(in the rows, 128 means zero)
Here are made-up nodes, facts about them, and rows of numbers that follow some of those facts. Name the node behind each unnamed row.

Some nodes and their rows:
sanul: [114 123 121 155 120 140 187 143 115 106 134 121  92 107  88 107 170 122
  99 136 147 175 111 116 120 106 149 109]
tibatra: [133 125 123 137 136 129 179 145 138 106 142 101  91 121 102 115 172 118
 100 129 158 150  98  81 119 102 136 105]
griflar: [115 117 123 153 114 136 188 143 128  93 136 102 117 125  97 114 164 119
 111 151 133 172 102 147 104  81 148 125]
postiklok: [127 113 113 156 116 137 168 139  98  98 131 115 109 114  80 117 172 125
 119 152 129 167  97 108 115  95 147 131]
bregrisun: [188 124 122  78 110 128 175 138 153 119 125  86 139 145 107 155 172 127
 131 162 118 136  92  96 147 107 124 130]
rusan: [142 113 105 131 120 129 177 146 104  99 133  85 115 139  97 128 170 115
 130 147 129 146 101 108 112  80 143 125]
nestan: [107 124 131 160 108 148 200 143 137 132 135 130 122 113 110 119 209 114
  96 143 145 166 131 124 140 133 171  99]
bigi: [109 134 131  91 135 154 193 130 154 115 134 109 136 122  74 122 154 137
 112 152 141 180 121 145 167 112 120 103]
flomun: [133 120 122 150 123 138 181 135 113 102 132 105 105 113  87 119 182 121
 103 156 152 162  93  93 124  95 140 122]
dilem: [125 119 125 141 125 125 177 145 106  92 143 103 101 107  92 110 176 110
 109 129 128 154 102 111 133 105 141 123]
mebo: [112 116 122  97 146 155 185 122 151 111 111  95 127 122  75 124 154 143
 111 138 145 180 134 146 174 115 104 102]
ranek: [133 123 110 131 124 123 186 153 123 104 141 105  95 115  97 113 173 118
 106 122 137 158 107 108 124 105 146 110]
bupe: [105 119 152 104 154 160 194 140 175 113 134 124 142 139  81 141 197 154
 117 130 124 182 124 142 169  98 142 105]
stelester: [137 126  95  93 135 152 184 144 105 135 134  87 131 148  89 128 179 124
 131 152 134 144 111 100 159 108 137 108]
vikodri: [133 102 107 141 152 129 189 157 157 113 122 118 109 111  86 135 231 140
 101 135 125 159  99 120 142  98 157 127]
gradra: [123 121 122 140 107 134 193 146  97  96 137 108 109 102  84 122 191 110
 110 147 124 159 107 112 148  99 150 133]
segos: [104 120 137 151 137 127 180 145 129 100 147 113  89 103  96  91 166 116
  94 116 143 163 102 112 130 109 140 105]
ziskik: [129 112 121 151 139 128 175 146 130 104 141 106  99 119 102  95 171 111
 107 129 134 152  93 104 133 120 127 117]

There are 3 kinds of fact about the nodes: Λ, α, Π.
zuda {α=a, Π=nestan}
lugrar {α=a}
dabrane {α=a, Π=rukis}
tretri {Λ=dorozus, α=a}
grodim {Λ=ziskik, α=a}
lefli {Λ=drigrus, α=g}
mafi {α=e}
drisen {α=c}
ranek {α=a}
gropuflok {α=a}
noplu {α=f}
budi {Λ=plusol, α=b}
figrun {α=a, Π=lugrar,foplaflek,lason,ziskik,noplu}
rotrefe {Λ=budi,skaro,tibatra, α=f}
stinis {Λ=budi,miplin,gropuflok, α=a}
klutrus {α=a, Π=grevapa,noplu}
nestan {α=b}
sadrer {α=a, Π=grorok,tradridris,sesam}
vopim {α=d}
lobu {Λ=mafi,skegral, α=f}
podril {α=c, Π=sanul,kegrur}
grevapa {α=d}
klistel {α=c}
skuzin {Λ=fusir, α=a, Π=gunal,plusol}
sesam {α=b}
drakos {α=b, Π=mides}
bigi {α=e}
flokalik {α=g, Π=fisobru,mafi}
segrakler {Λ=segos,plusol, α=a}
tizil {Λ=nefle, α=a}
skiflon {α=a, Π=plutak}
gunal {α=b}
grorok {Λ=flomun, α=e}
vadri {α=a, Π=flimus,skegral}
dufla {α=c, Π=grevapa}
fepli {α=a}
briplun {Λ=plusol, α=c}
kegrur {α=a}
lason {Λ=plivu, α=d}
fluplur {α=b, Π=briplun}
fakon {α=a}
leska {α=b, Π=nestan,putul}
buko {α=c, Π=bular,grorok,lason,broklem}
ruploplo {Λ=kesidul,miplin,tabol,rader, α=a}
skune {α=c, Π=rotrefe,kofek,mides,lason,pusuk}
drigrus {Λ=fudraplik,miplin,nidruskim, α=a}
lebe {α=e, Π=gradra}
plivu {Λ=briplun,plusol, α=b, Π=fepli}
tabol {Λ=miplin,seskin,sasku, α=c, Π=bregrisun}
skudrul {Λ=dorozus,mides, α=a, Π=lagi}
drolu {Λ=nistuk,fudraplik,nidruskim, α=g}
tutin {Λ=skuzin,tizil, α=f}
beklida {α=a, Π=foro}
ziskik {α=a}
voske {α=g}
dorozus {Λ=segos, α=g}
gatril {Λ=segos, α=d}
foplaflek {α=c}
bupe {α=e, Π=stinis,klistel}
gutrem {α=c}
flastopo {α=b, Π=tridagru,nebrom,drisen}
mebo {α=e}
pusuk {α=c}
skegral {Λ=lason,putul,rukis, α=d}
rukis {Λ=budi,dorozus,putul, α=a}
tibatra {α=a}
stelester {α=g}
plusel {Λ=ranek,seskin, α=e, Π=tretri,fakon}
lalun {α=c}
boklar {α=e, Π=lalun,dorozus}
sanul {Λ=tibatra, α=b}
broklem {α=a}
flomun {Λ=skegral, α=a}
manal {α=e, Π=plutak,broklem,zizo,fakon}
nidruskim {Λ=briplun, α=b}
bregrisun {α=c}
nefle {Λ=budi,drolu, α=d, Π=plutak,vopim,miflen}
rusan {Λ=plivu, α=f}
miplin {Λ=budi, α=a, Π=gunal,lason}
trustude {Λ=tabol,ruploplo, α=d}
zizo {α=a}
sodis {Λ=dorozus,rukis,tretri,tibatra, α=f}
nafe {Λ=drolu,sasku, α=a}
lupogam {Λ=seskin, α=e, Π=flimus,stelester}
stimik {Λ=lason,seskin,tretri, α=d}
plusol {α=a}
rifim {Λ=lason, α=b}
fudraplik {Λ=dorozus,putul,rukis, α=b}
fusir {Λ=bredom, α=b}
bular {α=b}
skaro {Λ=dorozus, α=b}
trelin {Λ=kesidul, α=b}
maku {α=a, Π=tedar,brupul}
lagi {α=a}
daplis {α=a, Π=tridagru,noplu}
miflen {Λ=tibatra, α=g}
plutak {α=e}
kesidul {α=d}
vuklem {Λ=dilem,foflik,bredom, α=d}
sasku {α=c}
fisobru {Λ=segrakler, α=e}
foflik {Λ=driflan, α=a}
tridagru {α=a}
dusku {Λ=ruploplo,plusol, α=f, Π=trelin,tedar}
trifla {α=d, Π=fakon}
tegrus {α=a, Π=nistuk,sasku}
seskin {Λ=dorozus,miplin,plusol,gatril, α=d, Π=griflar}
migro {Λ=skaro, α=f, Π=lugrar,tipla}
putul {Λ=budi, α=c}
tipla {α=e}
segos {Λ=briplun, α=b}
drakifos {Λ=tretri, α=f}
foro {α=b}
treso {α=d, Π=vopim}
mibral {Λ=ziskik,segrakler, α=a, Π=grorok,mebo,miflen}
madrosta {α=a, Π=sodis,bigi,miflen}
driflan {Λ=dorozus,gatril, α=d}
gradra {Λ=tizil, α=a}
nistuk {Λ=segos, α=e}
stival {Λ=mides,segrakler, α=c}
postiklok {Λ=fisobru,rotrefe,lason,rukis, α=a}
vutrekil {α=c, Π=lason,mebo}
bredom {α=b}
kofek {α=a}
natrosa {Λ=budi, α=e}
dilem {Λ=plusol, α=a}
tedar {Λ=kesidul,lupogam, α=b}
vikodri {α=a, Π=briplun,broklem,driflan}
brupul {α=f}
kobruk {Λ=segos,segrakler, α=a}
rader {Λ=seskin, α=a}
flimus {α=b}
mides {Λ=seskin,segos,natrosa, α=g}
nivi {Λ=lupogam,sanul,tibatra, α=c}
dutro {α=e, Π=voske,stinis,stival}
nebrom {α=a}
griflar {Λ=plivu,tibatra, α=d}
tradridris {α=g}

Which node is each row?
No name comes twice in this set of rows, the named rows included.
[117 103 123 162 146 142 190 154 147 111 122 131 108 107  89 123 230 143
 101 122 129 178 117 123 145 115 148 122] : drakos
[130 131 119 130 123 125 206 157 155 102 140  89  93 123 114 115 161 118
 100 118 145 166 118 135 121  91 140 101] : kesidul
[107 128 136 152 133 132 187 145 127  95 146 112  83 100  92 104 170 116
  91 127 154 167 105 100 135 102 142 105] : budi
[105 126 133 146 119 133 192 146 104  93 143 112  99  87  83 102 189 109
  97 141 131 169 111 124 160 106 140 126] : fusir
[115 122  94 113 121 117 202 146 142  96 131  87 138 113  80 122 188 101
  93 132 158 188  81 150 120 101 119 110] : vopim
[114  75 100 141 155 112 159 136 115  74 118 116 123 111  77 137 213 124
 119  89 117 174 102 121 119 107 130 121] : mibral
[152 128 132 157 156 153 200 181 127  97 146 126 108 138 100 111 225 140
 132 114 106 195  57 102 142  98 110 156] : klutrus
[108 116 111  72 188 139 184 151 199 112 134 116 129 105  38 142 184 169
 102 158 127 168  90 155 171  74 148 111] : manal
[133 126 114 141 135 128 176 152 134 108 142 107  87 113  87 110 168 128
 103 157 146 148  91 103 127  87 152 121] : tretri
[111 109 137 167 129 147 198 151 153 119 129 144 122 114 101 131 245 132
 101 124 130 172 125 120 139 120 176 106] : leska
[117 114 125 143 121 124 189 145 137  87 138  93 110 115 100 108 163 112
 106 150 129 160 108 145 125  77 147 120] : driflan
[166 134 104 138 139 149 200 177 107 105 143  83 114 156 109  98 182 119
 136 138 116 167  67 108 142  90 100 160] : noplu
[120 120 126 157 148 148 195 164 139 106 136 138 109 116  87 114 232 138
 106 117 127 189  91 122 146 115 141 130] : flastopo

The same nodes again, as new rows of numbers:
Named rows:
tutin: [ 81 111 116 169 123 141 129 100  75 156 130  75 173 127 133 104 156 147
 111 103 118 128 136 123 120 126  97 160  87 127  95 128 114 133 115 103
 137  78 156]
sasku: [199  92 114 112 118 150 155 158 131 201  77 172 113 148 158 203 149 194
 125 114 154  58 120 186 119 115 179 149 130 105  92 167 188 150 151 169
  84 162  92]
noplu: [ 77 103 105 143 137 145 141 120  71 165 146 100 155 131 147 118 160 168
 126 115 110 128 162 119 114 105  72 175 103 113  93 131 134 118 148 117
 150 116 163]
sanul: [146  87 100 135 148 140 190 117  40 183 143  99 155 132 121  99 136 178
 127 134 159 153  77 141 121 157 104 110 105 112 134  40  72  79 125  93
 104 119 187]
tibatra: [150 133 147 115 150 129 153 133 136 127 102 154 158 141 145 167 140 152
 147 130 161 127  93 131 132 118 111 123 110  95 102 106 133 105 102 130
 122 110 117]
kobruk: [134 118 135 104 129  92 124  92 129 129 125 130 140 148 140 157 147 115
 118 149 130 141 120 164 123 153 113 131  96 139 131 140 145 120 136 112
 109  80 116]
bular: [ 80 107 114 118 148 131 157 126 104 170 147 134 156 132 143 129 159 167
 123 113 102 120 136 132 120 117  97 162 124 120 106 127 127 102 144 111
 124 134 159]
vutrekil: [155 128 124 103 123 106 126 149 179 109  95 143 148 119 150 148 128 140
 127 131 110 102 120 119 121 116 144 127 102  79 134 129 173 141 127 155
 119  94  94]
tridagru: [133 120 129  98 161 104 149 129 116 139 122 165 141 147 148 170 142 165
 145 142 137 126 114 146 109 116  95 142 125  94 123 125 146 109 142 147
 123 124 132]
kofek: [130 121 127  96 159 106 151 129 117 139 120 166 141 147 149 170 142 166
 147 139 137 127 115 141 109 115  94 139 124  95 124 124 148 110 143 148
 123 125 132]
bupe: [ 91 135 116 127  96 129 144 144 120 148 114  75 157 121 157  66 168 143
  86 133  62 114 145 134 138 138 152 155 101 145  89 131 126  93  99  83
 107 123 158]
bregrisun: [212 142 162  75  75 111 137 175  77 154  52 119 125 233 199 106 190 159
 101 171 123 153 131 174 110 128 163 103 103  75 121 122 178 126 100 165
  87 178 151]
dorozus: [129  68 180  89 135 109 127  52  89 120 120 127 115 206 196 130 141 142
 150 120 136 239 141 124 114 161  96 107  61  72 122 125 176 182 177  66
 125  74 168]
zuda: [147 151 153 107 118 105 134 133 161 105  72 128 139 130 172 141 143 141
 119 126 115 119 115 143 134 129 156 133  94 119  70 156 157 126  93 123
 110 103 112]
gropuflok: [133 134 129 100 147 100 145 133 139 121 104 143 144 130 154 155 135 156
 139 142 126 120 113 138 114 120 118 139 111 103 111 132 147 118 127 138
 118 108 122]
gutrem: [164 117 127  97 124 113 134 150 154 131  95 155 142 142 159 156 137 155
 131 133 124 113 121 133 114 113 138 125 111  76 134 125 171 137 138 160
 117 117 109]
grorok: [ 72  96 118 140 143 143 156 107  92 190 157 126 178 136 121 121 161 159
 109  92 107 114 119 139 123 132 111 155 128 127 129 121 106 110 129  96
 106 127 164]
foplaflek: [161 105 127  94 140 119 143 149 131 151 110 174 143 158 153 170 144 165
 141 133 133 117 121 136 106 106 119 128 124  69 154 117 171 136 153 170
 119 139 117]

Which node is each row?
No name comes twice in this set of rows, the named rows included.
[ 89 112 119 171 114 146 129  94  74 157 133  76 178 123 124 105 159 135
 103  93 132 131 131 124 131 118  91 150  89 137  94 122  98 125 101 106
 136  89 147] : rusan
[ 83 103 120 119  98 115 119  65 117 160 159  90 150 126 131 112 165  95
  81 120  94 144 148 158 140 152 106 147  98 184 122 150 118 108 141  71
 105  96 132] : segos
[ 91 131 125 134 162  79 137 102 158  99  85  86 185  89 127 124  90 148
 153 132 143  92  71 154 100  89 135 147 123 112 165 156 109 159  90 157
  85  49 114] : miplin
[ 76  84 128 167 146 170 149 102  61 177 145  87 177 160 137 129 151 167
 154 121 152 138 136 129 125 119  79 164 101 103 112 105 125 134 129  82
 139  86 164] : sodis
[ 66  97 135 138 148 152 155 105 121 159 130  88 175 138 147 121 133 161
 156 131 128 120 118 144 134 127 127 161 113 118 121 124 128 129 117  60
 100  78 149] : fudraplik
[133 119 128  96 112  79 111  64 133 129 131 114 142 130 128 142 143  89
  97 143 129 148 120 175 129 142 101 127 102 167 147 159 124 118 137 125
  97  87 107] : segrakler
[ 84 119 117 125 133 129 150 126 121 151 130 117 157 118 147 116 153 154
 111 111  92 116 134 127 128 126 119 158 109 129  92 133 125 103 127 100
 122 116 151] : bredom
[102  67 107 139  98 172 151  94 101 242 144 112 127 137 139 155 175 154
  91  99 111  80 154 204 148 156 163 181 125 195  79 187 145 118 158  60
  74 145 127] : nistuk
[100 143 191 116 135 100 110  95 170  86  93 137 171 170 163 152 146 113
 135 114 121 152 113 127 132 140 134 124  88  97 105 150 160 157  90  95
 116  56 118] : skudrul
[ 66  88 125 170 149 169 156  95  65 176 135  76 192 133 128 118 138 171
 153 105 164 124 119 130 123  81  73 162 117 106 127 114  97 140 110 113
 123  95 157] : rotrefe
[ 89 115 128 148 133 134 145 105 106 158 132 110 175 129 123 122 153 143
 108  99 120 118 108 137 130 136 119 144 108 134 107 118 103 113 102  92
 111 100 150] : rifim
[122  86 125  91  91 119 115 115 161 176 136 133 142 155 140 130 160 118
  88 120  80 115 136 153 127 163 170 129 107 127 177 133 168 140 166  94
  84 121 118] : gatril
[153 124 128 114 119 122 136 148  58 154  96 106 133 179 169 123 167 166
 129 164 134 145 145 150 101 111  97 141  97  93 110 113 153 120 134 151
 134 135 156] : voske

The same nodes again, as new rows of numbers:
Some rows with their names:
rusan: [242  87 160  47 112 165 102 113 137 127 168 103 126  91  63 122  92 171
  98  34 192 145 115 160 204 133  54 137  90  94 117 151  56 148 123  70
  90 154 125 124  94 182 131]
nistuk: [186 133 159 100 164 108 133 151 110  63 134 136  97 100 102  89 112 112
 144  56 139 115 145 132 165 205  90  99 112  58 127 131 123 121 131  96
 135 170 116 106 123 143  98]
mides: [193 113 146 140 150 100 136 119 123 115 109 122 113 144 113 135 131 135
 120 102 120 139 128 138 140 156 105 128 111  90  83 122 126 121 138 155
 123 148 108 123 126 121 132]
stimik: [165 139 118 106 117 139 129 128 154 132 115 121 105 129  81 150 104 136
 128 106 149 128 134 143 137 125 104 142 114 111  86 163 126 102 127 123
 134 164 120 143 119 142 133]
driflan: [164 136 136 115 155 148 130 144 134 129 134 126  98 149  93 169 110 124
 132 107 160 116 129 121 157 170 118 122 101  94  83 145 129  97 140 137
 122 178 120 135 118 140 120]
bregrisun: [ 99 118  66 167 135 158 133 134 109 153 106 120 132 132 157 125 151  97
 128 148 110 154  87 123 116  97 161 119 156 139 121 114 158 138 114 193
 180 129  99  99 134  95 111]
broklem: [ 92 133 112 178 137 106 131 139 121 116 131 129 142 135 170 132 147 118
 131 154  96 114 122 109 102 127 169 126 148 135 143 119 145 138 134 144
 133 113 127 125 127 105 120]
plutak: [173 108 138 123 121 122 108 137 135 124 153 123 133 113  97 136 130 138
 103  79 163 107 121 124 160 165 103 132 125  97 115 150 116 141 126  94
 147 157 123 128 108 142 112]
vopim: [171 140 138 115 124 124 117 147 149 148 143 112 124 122 103 148 109 123
 118 111 158 114 127 114 144 150 118 123 118 103  94 154 127 119 111 112
 155 164 113 127 117 147 119]
miflen: [175 125 123 131  99 152 122 135 137 128 126 110 133 131 123 149 123 132
 132  91 134 131 105 117 146 137 138 128 114 114 114 141 107 135 119 135
  99 145 121 134  96 123 132]
lugrar: [ 94 132 109 177 136 103 132 139 119 118 132 129 140 132 172 132 148 119
 129 152  97 113 120 109 102 127 168 126 147 134 144 120 144 136 134 141
 133 110 124 127 125 102 122]
dilem: [ 93 143  95 136  95  87 150 125 125 103 123 148 118 125 147 105 150 133
 141 182  99 142 103 135  92 120 129 106 159 129 154 111 132 144 120 140
 108  88 129 118 133 103 137]
ranek: [ 85 132 115 166 131 117 136 130 123 116 112 135 142 131 166 126 149 123
 128 153  98 118 132 121 101 114 154 134 146 150 151 117 150 134 131 135
 140 108 130 125 136 103 125]
stinis: [ 68 109  82 182 135 107 120 124  91 138 141 147 129 133 137 101 160  99
 146 164  90 142  99 125 108 107 158 126 157 122 127 124 144 132 128 177
 142 115 137 130 131 106 121]
mibral: [ 75 135 126 146 127 128 152 118 129 107 104 154 130 141 152 118 149 133
 135 164 106 130 138 132 102 126 134 123 141 152 159 106 143 133 135 136
 128  99 133 122 149 103 131]
rukis: [ 63 157 124 154 152 149 102 162  74  97 148 138  94 121  99  89 162  59
 175 125  96 137 119  87 115 144 186 130 154 145 140 111 151 123 175 193
  72 116 164 141 139  84 141]
migro: [222  79 191  48 122 179 102 103 132 135 158 114 134 105  54 116  94 165
  98  35 196 141 142 161 210 146  48 142  78 106 117 142  63 143 130  70
 104 156 137 130 111 189 130]
leska: [116 137 148 102 145 142 138 121 135 158 136 123 137 129 145 120  87 138
 132 149 136 136 152 149 129  93 118 130 103 146 137 124 112 110 118  98
 139 117 136 130 141 169 129]

Name these rows:
No name comes twice in this set of rows, the named rows included.
[ 88 103  62 163 125 146 144  91 123 145  57 141 122 138 114 102 148 116
 129 151  86 172 119 171  96  52 118 159 151 154  99 126 161 117 126 198
 182 124 115 127 148 101 138] : tabol
[ 80 140  87 157 105 156 139 137 131 111 117 128 142 131 164 140 139 128
 143 146 105 119 116 117 105 109 172 134 145 158 164 130 134 134 129 133
 109 110 135 136 118 104 128] : tibatra
[156 148 106  83 115 155  99 147 128 138 146 118 104 121  82 147 118 105
 151  97 164 125 113 108 155 143 135 122 126 110 102 158 128 105 123 134
 110 174 132 141 109 139 128] : skegral
[166 138 132 106 113 121 124 131 152 145 119 123 113 125  83 136 109 131
 124 112 151 127 137 138 136 131  99 135 120 111  90 154 130 110 119 120
 150 159 123 138 123 149 132] : trustude
[194 167 103  50  98 110  98 144 152 118 130 103 110 111 104 176 116 130
 145  98 166 117 120 104 139 143 133 125 136 118 110 163 135 110 117 103
  80 169 127 147 106 136 144] : griflar
[ 70 137 118 153 119 139 147 119 130 110 101 150 135 141 149 122 145 132
 138 158 103 126 137 134 100 118 138 135 141 159 159 117 143 130 135 134
 123 104 138 132 140 108 132] : skuzin
[224  73 180  66 104 156 123  97 142 141 163 125 124 104  50  96  86 179
  87  58 188 155 122 184 199 135  25 130  83  86 111 145  46 152 114  68
 121 142 128 119 107 194 129] : dusku
[ 86 127 131 208 129 113 146 147 132 130 142 129 135 144 160 140 147 127
 108 167 101 111 112 108  97 134 163 134 143 140 135 118 133 145 146 147
 131  98 125 128 124 100 129] : lagi
[189 125 136 110 126 122 101 132 120 135 121 105 139 112 125 128 135 111
 124  85 137 130 117 111 146 136 130 124 132 118 117 129 137 144 118 140
 132 145 116 116 120 123 127] : stelester
[ 57 130 142 183 137 162 166 124 133 108 107 158 116 167 132 140 146 143
 121 168 107 120 139 133 104 141 140 138 124 160 144 103 131 126 162 151
 112  96 135 135 141 101 137] : skudrul
[179 127 170 134 126 109 129 153 139 102 160 127 106 115  80 127 126 140
 101  85 154 107 124 120 151 192  94 124 118  83 109 142 103 142 145 102
 118 144 121 123 109 134 124] : fisobru
[173 153  91 104  86 146 132 152 160 128 140 109 102 122  95 164 100 137
 135 111 160 127  98 126 141 132 122 123 122 103 104 168 108 114 111 114
 102 158 113 139  92 139 133] : lason
[109 115  63 111 141  81 105 100 107 122 116 133 159 144 202 165 171 130
 146 160 107 113 118 114 116 114 169 118 163 133 152 119 175 123 110 134
 130 135 129 131 130 104 114] : kegrur
[141 131 133 125 161 113 126 137 126 158 161 108 133 122 159 134  88 131
 132 143 129 132 131 130 132 103 142 122 109 119 121 128 111 112 119 110
 129 129 127 127 125 163 122] : nestan
[172 107 133 122 119 127 109 136 134 117 151 125 125 116  90 138 128 140
 110  83 157 112 117 126 160 162 102 132 125  91 113 155 112 136 130 103
 128 159 125 135 103 140 116] : grorok

